[[103 103]
 [109 112]
 [111 121]
 [107 131]
 [149 144]
 [148 134]
 [102  99]
 [143 130]
 [124 115]
 [146 127]
 [140 139]]
->
[[103 109 111 107 149 148 102 143 124 146 140]
 [103 112 121 131 144 134  99 130 115 127 139]]

[[134 136 107 131 132 148 149 128]
 [143 110 124 147 112 110 126 132]
 [135 149 149 120 136 130 117 116]
 [119 136 150 120 134 123 107 123]
 [130 116 143 135 119 108 108 130]
 [104 109 120 124 125 124 115 139]
 [154 121 125 149 114 116 135 128]
 [142 141 113 134 132 145 149 123]
 [155 121 129 148 115 112 132 127]
 [100 113 115 120 129 132 119 139]
 [ 98 120 127 115 133 130 112 135]]
->
[[134 143 135 119 130 104 154 142 155 100  98]
 [136 110 149 136 116 109 121 141 121 113 120]
 [107 124 149 150 143 120 125 113 129 115 127]
 [131 147 120 120 135 124 149 134 148 120 115]
 [132 112 136 134 119 125 114 132 115 129 133]
 [148 110 130 123 108 124 116 145 112 132 130]
 [149 126 117 107 108 115 135 149 132 119 112]
 [128 132 116 123 130 139 128 123 127 139 135]]

[[135 143 145 117 150 118 150]
 [140 146 134 139 121 139 146]
 [135 147 118 133 125 116 118]
 [147 123 124 106 128 147 129]
 [132 141 135 150 109 143 118]
 [110 142 127 128 148 123 107]
 [124 132 129 123 121 148 150]
 [133 123 146 141 117 141 108]]
->
[[135 140 135 147 132 110 124 133]
 [143 146 147 123 141 142 132 123]
 [145 134 118 124 135 127 129 146]
 [117 139 133 106 150 128 123 141]
 [150 121 125 128 109 148 121 117]
 [118 139 116 147 143 123 148 141]
 [150 146 118 129 118 107 150 108]]

[[130 141 116 129 151 151 131 139]
 [123 118 133 140 127 122 118 139]
 [132 117 122 133 127 117 132 117]]
->
[[130 123 132]
 [141 118 117]
 [116 133 122]
 [129 140 133]
 [151 127 127]
 [151 122 117]
 [131 118 132]
 [139 139 117]]

[[127 126 118 131 122]
 [107 133 151 144 140]
 [130 131 134 129 128]
 [118 134 131 126 125]]
->
[[127 107 130 118]
 [126 133 131 134]
 [118 151 134 131]
 [131 144 129 126]
 [122 140 128 125]]

[[125 132 136 132 136 134 141 133 133 142 139 135 138]
 [101 104 103 117 112 120 117 122 127 132 136 135 131]
 [143 142 138 142 135 133 136 131 130 127 124 126 131]
 [125 123 125 131 130 135 131 139 140 142 141 140 138]]
->
[[125 101 143 125]
 [132 104 142 123]
 [136 103 138 125]
 [132 117 142 131]
 [136 112 135 130]
 [134 120 133 135]
 [141 117 136 131]
 [133 122 131 139]
 [133 127 130 140]
 [142 132 127 142]
 [139 136 124 141]
 [135 135 126 140]
 [138 131 131 138]]
---
[[122 154 137 131]
 [131 134 135 104]]
->
[[131 134 135 104]
 [122 154 137 131]]

[[121 107 123 113 140 130 123 141 142 111 126 132 128 132 124 142]
 [123 123 119 125 130 130 123 123 127 128 131 122 122 120 125 137]
 [145 124 128 141 129 138 140 135 124 144 115 125 113 147 117 127]
 [115 155 137 137 107 118 116 109 121 119 137 147 145 120 128 108]
 [129 127 118 125 145 135 110 130 127 110 129 118 106 125 131 146]]
->
[[121 107 123 113 140 130 123 141 142 111 126 132 128 132 124 142]
 [123 123 119 125 130 130 123 123 127 128 131 122 122 120 125 137]
 [145 124 128 141 129 138 140 135 124 144 115 125 113 147 117 127]
 [129 127 118 125 145 135 110 130 127 110 129 118 106 125 131 146]
 [115 155 137 137 107 118 116 109 121 119 137 147 145 120 128 108]]

[[100 105 129 152 156 137 111  98]
 [156 150 125 103 101 121 147 157]
 [137 111  99 110 135 155 153 130]]
->
[[100 105 129 152 156 137 111  98]
 [137 111  99 110 135 155 153 130]
 [156 150 125 103 101 121 147 157]]

[[132 120 123]
 [119 136 125]
 [121 137 130]
 [127 130 128]
 [119 144 119]
 [135 112 123]
 [148 106 128]]
->
[[148 106 128]
 [135 112 123]
 [132 120 123]
 [127 130 128]
 [119 136 125]
 [121 137 130]
 [119 144 119]]

[[121 143 134 120]
 [104 105 139 130]]
->
[[104 105 139 130]
 [121 143 134 120]]

[[134 132 116 128]
 [130 135 139 130]
 [129 105 119 135]
 [121 129 134 137]
 [138 118 131 136]
 [139 140 124 124]
 [131 110 130 138]
 [146 146 121 135]
 [127 147 136 133]
 [130 127 131 132]]
->
[[129 105 119 135]
 [131 110 130 138]
 [138 118 131 136]
 [130 127 131 132]
 [121 129 134 137]
 [134 132 116 128]
 [130 135 139 130]
 [139 140 124 124]
 [146 146 121 135]
 [127 147 136 133]]
